Below are the code and all the weights of a small trained network. Each question names an input and a class and asks about switching units off, where a switched-off unit gives its printed mean instead of its output.

import numpy as np


def w(rows, s, z=0):
    codes = np.array(rows[::2]) - 128.0
    scale = np.full(codes.shape[1], s)
    scale[-1] = z or s
    return codes * scale


def f(y):
    return y / 2 * (1 + np.tanh(0.7978845608 * (y + 0.044715 * y**3)))


def log_softmax(a):
    a = a - a.max(-1, keepdims=True)
    return a - np.log(np.exp(a).sum(-1, keepdims=True))


def net(x, mask):
    res = np.array(x, float).reshape(1, 3) / 4 @ E
    y = f(res @ A[0][:, :-1].T + A[0][:, -1])
    res = res + np.where(mask, y, B[0][:, -1]) @ B[0][:, :-1]
    return log_softmax(res[-1] @ U[:, :-1].T + U[:, -1])


A, B = {}, {}
E = w([
[122,183,174,112,171,120,62,177,113,68,113,205],'x0',
[154,120,53,65,187,181,75,95,123,94,117,117],'x1',
[56,132,209,150,132,255,208,73,101,101,135,135],'x2',
],0.015)
A[0] = w([
[87,164,178,130,174,127,78,148,111,32,101,205,172],'N0',
[134,128,134,95,166,141,101,108,135,98,130,92,85],'N1',
[155,148,111,163,91,134,124,109,134,120,120,156,62],'N2',
[85,111,136,153,134,212,252,71,115,112,131,96,111],'N3',
[148,195,183,121,137,122,101,143,110,121,117,147,119],'N4',
[141,132,145,117,138,143,171,111,116,81,153,119,4],'N5',
[134,119,130,90,128,134,112,138,106,143,102,120,25],'N6',
[153,164,128,81,116,162,107,137,154,138,122,139,128],'N7',
[195,109,31,87,140,104,72,131,157,127,120,131,129],'N8',
[122,126,150,109,124,155,161,115,116,143,147,145,70],'N9',
[106,114,172,145,110,136,188,107,131,172,133,113,100],'N10',
[183,140,93,77,158,125,85,137,159,122,115,130,162],'N11',
[128,130,142,107,136,121,127,139,132,106,134,122,90],'N12',
[141,147,138,121,113,126,120,115,162,134,114,115,29],'N13',
[149,122,170,109,149,152,93,173,115,102,127,156,88],'N14',
[157,107,152,172,81,81,127,168,160,172,131,109,165],'N15',
[179,138,137,164,77,30,151,165,157,197,150,120,126],'N16',
[118,125,109,124,126,117,98,115,92,109,158,139,2],'N17',
[96,164,153,120,135,173,128,146,97,85,133,143,43],'N18',
],0.015,0.0048)
B[0] = w([
[165,73,152,120,193,79,119,102,175,211,78,197,223],'N0',
[181,107,154,107,95,105,135,134,96,129,129,158,158],'N1',
[126,114,112,144,130,148,147,126,130,132,106,126,127],'N2',
[85,147,250,186,28,144,196,101,132,83,212,186,254],'N3',
[111,95,151,136,159,124,147,107,166,130,84,191,171],'N4',
[100,102,104,155,117,116,150,130,113,109,122,58,152],'N5',
[136,169,148,129,91,105,108,124,131,120,129,114,134],'N6',
[147,147,128,136,145,105,143,124,131,140,135,156,148],'N7',
[198,175,65,64,160,111,70,178,58,125,87,101,236],'N8',
[93,114,112,135,140,149,147,117,131,91,136,106,159],'N9',
[140,154,169,101,78,183,152,133,135,102,179,181,186],'N10',
[175,194,124,92,146,192,120,183,87,100,154,106,200],'N11',
[133,114,131,124,160,130,118,102,129,137,149,128,132],'N12',
[116,108,152,137,143,152,99,118,107,123,86,97,126],'N13',
[141,124,146,109,148,112,114,114,147,186,90,152,166],'N14',
[85,87,110,159,143,101,171,97,171,116,123,100,192],'N15',
[13,53,99,156,109,86,170,91,187,96,90,97,221],'N16',
[140,133,134,99,133,165,131,114,117,110,107,125,133],'N17',
[117,117,107,128,153,88,130,144,136,179,77,25,173],'N18',
],0.012,0.03)
U = w([
[120,116,109,97,198,101,101,127,137,156,92,144,85],'0',
[104,128,7,108,116,93,107,132,95,100,122,40,83],'1',
[198,177,117,62,167,127,60,142,70,161,125,155,208],'2',
[66,135,137,123,135,177,64,138,94,167,108,86,2],'3',
[87,145,116,174,116,132,91,178,82,168,133,144,17],'4',
[71,75,168,162,123,106,175,71,156,140,134,158,228],'5',
[78,197,165,155,75,225,172,121,98,61,224,145,124],'6',
],0.012,0.0031)

Each question gives the input, the list of numbers given to net, and the class t.
The units are the neurons (one row each of A and B). Each row of codes is followed by its name. A weight is (code - 128) times the scale printed after its matrix; where a second scale follows, it is the last column's (A, B and U).
mask holds one flag per neuron, in row order. A switched-off neuron (its flag False) gives its mean, the last column of its row in B, instead of its output. The means were averaged over made-up inputs and are rounded, as every weight is.
A unit's drop is (log p(t) with every unit on - log p(t) with that unit switched off) / (log p(t) with every unit on - log p(t) with every unit switched off).
The circuit of an input: a set's keep is (log p(t) with only the set's units on - log p(t) with every unit switched off) / (log p(t) with every unit on - log p(t) with every unit switched off). Starting from the 12 units with the biggest drops (on a tie, the unit counted first), units are removed one at a time, each time the one whose removal leaves the highest keep (on an exact tie, the one counted first), for as long as the keep stays at least 0.8.
units of the circuit, in order: the units of the circuit, biggest drop first
most important unit: the unit with the biggest drop
k most important neurons: the k neurons with the biggest drops, biggest first
drop when u is switched off: that unit's drop, to one decimal
input [8,-4,4], class 0: units of the circuit, in order => [N3]
input [0,2,2], class 6: 4 most important neurons => [N0; N16; N15; N4]
input [-2,2,0], class 2: 4 most important neurons => [N3; N16; N10; N15]
input [3,-8,7], class 6: 2 most important neurons => [N3; N10]
input [4,8,4], class 2: 4 most important neurons => [N16; N15; N1; N11]
input [-6,-4,-6], class 1: 2 most important neurons => [N3; N0]
input [2,-4,8], class 6: 2 most important neurons => [N3; N10]
input [4,-3,1], class 0: 2 most important neurons => [N3; N16]
input [8,-5,4], class 0: 4 most important neurons => [N3; N16; N0; N18]
input [6,7,7], class 5: 2 most important neurons => [N8; N3]
input [8,3,0], class 0: 3 most important neurons => [N0; N4; N8]
input [-7,5,-6], class 1: 2 most important neurons => [N0; N16]
input [8,7,8], class 5: drop when N8 is switched off => 1.6
input [3,-1,-7], class 1: most important unit => N16
input [8,-2,2], class 0: drop when N3 is switched off => 0.6
